Below is a small trained network, with its code and all its weights. Each question gives an input and a class and asks what happens when units are switched off, that is, made to give their printed mean instead of their output.

import numpy as np


def w(rows, s, z=0):
    codes = np.array(rows[::2]) - 128.0
    scale = np.full(codes.shape[1], s)
    scale[-1] = z or s
    return codes * scale


def f(y):
    return y / 2 * (1 + np.tanh(0.7978845608 * (y + 0.044715 * y**3)))


def log_softmax(a):
    a = a - a.max(-1, keepdims=True)
    return a - np.log(np.exp(a).sum(-1, keepdims=True))


def net(x, mask):
    res = np.array(x, float).reshape(1, 6) / 4 @ E
    y = f(res @ A[0][:, :-1].T + A[0][:, -1])
    res = res + np.where(mask, y, B[0][:, -1]) @ B[0][:, :-1]
    return log_softmax(res[-1] @ U[:, :-1].T + U[:, -1])


A, B = {}, {}
E = w([
[126,120,129,132,136,115,128],'x0',
[254,10,118,177,206,249,114],'x1',
[219,136,235,36,132,81,227],'x2',
[127,129,121,123,130,128,130],'x3',
[148,87,76,21,200,93,11],'x4',
[23,179,215,113,211,229,170],'x5',
],0.0069)
A[0] = w([
[76,109,66,216,135,174,77,23],'n0',
[170,97,172,64,102,134,167,15],'n1',
[86,160,174,128,181,176,121,3],'n2',
[92,194,180,202,160,207,202,57],'n3',
[217,136,188,96,144,92,224,60],'n4',
[36,106,178,73,198,195,127,25],'n5',
[196,91,112,233,2,93,170,62],'n6',
[184,110,135,145,203,156,92,81],'n7',
[190,125,197,48,136,111,153,35],'n8',
[208,37,132,194,169,209,161,26],'n9',
],0.0083,0.0037)
B[0] = w([
[126,203,186,221,172,198,87,188],'n0',
[117,154,85,201,164,137,98,164],'n1',
[187,147,99,151,93,62,73,167],'n2',
[239,41,89,47,196,74,102,232],'n3',
[65,177,135,216,174,206,25,227],'n4',
[246,177,2,118,128,52,95,207],'n5',
[200,96,97,28,215,109,70,216],'n6',
[57,112,111,71,109,55,163,189],'n7',
[110,173,100,212,87,204,70,200],'n8',
[45,240,155,90,5,34,241,254],'n9',
],0.0066,0.0074)
U = w([
[144,83,144,66,157,139,130,255],'0',
[239,113,84,75,149,81,96,78],'1',
[1,210,172,106,43,45,204,76],'2',
[88,160,149,240,126,237,93,84],'3',
],0.0098,0.014)

Each question gives the input, the list of numbers given to net, and the class t.
The units are the neurons (one row each of A and B). Each row of codes is followed by its name. A weight is (code - 128) times the scale printed after its matrix; where a second scale follows, it is the last column's (A, B and U).
mask holds one flag per neuron, in row order. A switched-off neuron (its flag False) gives its mean, the last column of its row in B, instead of its output. The means were averaged over made-up inputs and are rounded, as every weight is.
A unit's drop is (log p(t) with every unit on - log p(t) with that unit switched off) / (log p(t) with every unit on - log p(t) with every unit switched off).
The circuit of an input: a set's keep is (log p(t) with only the set's units on - log p(t) with every unit switched off) / (log p(t) with every unit on - log p(t) with every unit switched off). Starting from all 10 units, units are removed one at a time, each time the one whose removal leaves the highest keep (on an exact tie, the one counted first), for as long as the keep stays at least 0.8.
units of the circuit, in order: the units of the circuit, biggest drop first
unit that matters most: the unit with the biggest drop
k most important neurons: the k neurons with the biggest drops, biggest first
input [-7,7,4,4,-6,8], class 1: 3 most important neurons => n3; n5; n2
input [2,7,5,4,4,8], class 1: units of the circuit, in order => n5
input [-1,-2,-2,5,-2,6], class 1: units of the circuit, in order => n5; n3
input [-5,-7,2,-6,3,8], class 1: units of the circuit, in order => n5; n9
input [-6,-4,6,-1,-8,-5], class 0: units of the circuit, in order => n6; n5
input [-6,-4,-1,2,-8,-7], class 0: units of the circuit, in order => n6; n5
input [2,5,-3,-3,-2,-3], class 2: 2 most important neurons => n9; n3
input [4,4,7,5,6,-1], class 3: units of the circuit, in order => n8; n4; n3
input [-3,-6,-4,-2,1,7], class 1: units of the circuit, in order => n5; n3
input [-8,-6,3,2,-7,-4], class 0: units of the circuit, in order => n6; n9
input [-7,-2,1,-7,-8,-7], class 0: 3 most important neurons => n5; n3; n2
input [-1,-4,6,7,2,-2], class 3: units of the circuit, in order => n9; n4; n8; n3
input [-8,-5,3,-2,-5,1], class 0: units of the circuit, in order => n9; n3
input [4,0,4,8,-6,2], class 0: units of the circuit, in order => n3
input [1,5,8,-4,-7,6], class 3: 2 most important neurons => n4; n8
input [-3,8,-6,-5,1,-2], class 2: 2 most important neurons => n9; n7
input [5,0,6,6,8,-7], class 0: 2 most important neurons => n5; n3
input [2,3,1,6,1,-1], class 2: 3 most important neurons => n3; n6; n5
input [0,0,-8,4,3,-5], class 3: 2 most important neurons => n0; n3
input [7,4,8,-4,-7,-6], class 3: 2 most important neurons => n4; n8
input [-4,-2,0,-3,-7,-4], class 0: unit that matters most => n5
input [-7,0,-1,5,7,8], class 1: 2 most important neurons => n5; n2
